Here is a tiny trained network, its code and every weight. The questions are about switching its units off for an input and a class, where a switched-off unit gives its printed mean instead of its output.

import numpy as np


def w(rows, s, z=0):
    codes = np.array(rows[::2]) - 128.0
    scale = np.full(codes.shape[1], s)
    scale[-1] = z or s
    return codes * scale


def f(y):
    return y / 2 * (1 + np.tanh(0.7978845608 * (y + 0.044715 * y**3)))


def log_softmax(a):
    a = a - a.max(-1, keepdims=True)
    return a - np.log(np.exp(a).sum(-1, keepdims=True))


def net(x, mask):
    res = np.array(x, float).reshape(1, 5) / 4 @ E
    y = f(res @ A[0][:, :-1].T + A[0][:, -1])
    res = res + np.where(mask, y, B[0][:, -1]) @ B[0][:, :-1]
    return log_softmax(res[-1] @ U[:, :-1].T + U[:, -1])


A, B = {}, {}
E = w([
[170,17,118,204,16],'x0',
[187,58,173,81,170],'x1',
[151,103,43,227,253],'x2',
[111,150,113,143,117],'x3',
[210,160,3,55,101],'x4',
],0.0069)
A[0] = w([
[163,139,75,98,115,41],'N1',
[139,95,202,12,90,164],'N2',
[85,153,143,73,51,36],'N3',
[179,49,109,155,81,117],'N4',
[60,114,187,162,144,89],'N5',
[164,127,67,90,116,47],'N6',
[173,155,180,42,240,146],'N7',
[166,157,62,91,103,208],'N8',
[149,81,110,146,195,77],'N9',
[112,117,83,158,175,3],'N10',
[166,82,111,156,198,74],'N11',
[72,178,99,75,171,58],'N12',
],0.011,0.0043)
B[0] = w([
[97,38,202,75,192,165],'N1',
[124,124,36,194,162,255],'N2',
[118,67,36,151,190,194],'N3',
[2,176,173,186,66,241],'N4',
[170,37,157,113,232,190],'N5',
[88,33,199,112,184,176],'N6',
[72,160,153,168,58,241],'N7',
[147,110,197,188,194,244],'N8',
[129,121,90,145,127,186],'N9',
[71,100,49,98,133,152],'N10',
[104,144,73,130,144,198],'N11',
[48,124,145,190,87,190],'N12',
],0.0097,0.0069)
U = w([
[121,109,8,137,159,73],'0',
[56,144,170,147,69,47],'1',
[152,75,197,116,191,105],'2',
[138,142,109,138,123,252],'3',
[153,144,122,152,131,240],'4',
[190,179,140,115,111,124],'5',
[214,128,117,58,91,83],'6',
[186,142,118,15,96,85],'7',
],0.014,0.012)

Each question gives the input, the list of numbers given to net, and the class t.
The units are the neurons (one row each of A and B). Each row of codes is followed by its name. A weight is (code - 128) times the scale printed after its matrix; where a second scale follows, it is the last column's (A, B and U).
mask holds one flag per neuron, in row order. A switched-off neuron (its flag False) gives its mean, the last column of its row in B, instead of its output. The means were averaged over made-up inputs and are rounded, as every weight is.
A unit's drop is (log p(t) with every unit on - log p(t) with that unit switched off) / (log p(t) with every unit on - log p(t) with every unit switched off).
The circuit of an input: a set's keep is (log p(t) with only the set's units on - log p(t) with every unit switched off) / (log p(t) with every unit on - log p(t) with every unit switched off). Starting from all 12 units, units are removed one at a time, each time the one whose removal leaves the highest keep (on an exact tie, the one counted first), for as long as the keep stays at least 0.8.
units of the circuit, in order: the units of the circuit, biggest drop first
unit that matters most: the unit with the biggest drop
top k neurons: the k neurons with the biggest drops, biggest first
drop of u: that unit's drop, to one decimal
input [1,1,-5,2,7], class 2: units of the circuit, in order -> [N8 N6]
input [-2,3,-8,2,-6], class 0: unit that matters most -> N2
input [2,8,8,-8,0], class 0: top 3 neurons -> [N11 N9 N10]
input [-8,-2,3,7,-6], class 1: top 2 neurons -> [N12 N7]
input [7,-4,5,2,0], class 1: top 2 neurons -> [N4 N2]
input [0,-1,-5,-3,4], class 0: top 2 neurons -> [N2 N3]
input [-7,-3,5,-5,-4], class 1: top 3 neurons -> [N7 N12 N2]
input [-2,-4,-5,2,2], class 0: top 2 neurons -> [N3 N4]
input [5,-3,3,-3,0], class 1: top 4 neurons -> [N4 N2 N3 N5]
input [-2,2,-8,-5,-8], class 0: top 2 neurons -> [N2 N3]
input [8,-5,6,-3,-3], class 1: top 2 neurons -> [N4 N2]
input [5,5,-3,-2,7], class 2: units of the circuit, in order -> [N6 N1]
input [0,3,-7,2,-7], class 0: units of the circuit, in order -> [N2 N3]
input [-6,4,-6,2,-3], class 0: units of the circuit, in order -> [N2]
input [6,3,5,1,-1], class 1: top 2 neurons -> [N4 N2]
input [0,-5,-5,1,2], class 0: top 3 neurons -> [N3 N4 N7]
input [-1,-3,-1,-3,1], class 5: top 2 neurons -> [N4 N2]
input [-8,5,-6,4,7], class 1: top 2 neurons -> [N7 N12]
input [-1,5,-6,2,-6], class 0: top 2 neurons -> [N2 N8]
input [3,4,-5,5,-8], class 2: unit that matters most -> N5
input [-6,7,0,-2,7], class 2: drop of N12 -> -0.3
input [8,-1,4,0,5], class 1: drop of N4 -> 0.8
input [-7,-7,3,7,6], class 1: drop of N3 -> 0.1
input [7,5,1,7,5], class 1: drop of N1 -> 0.0
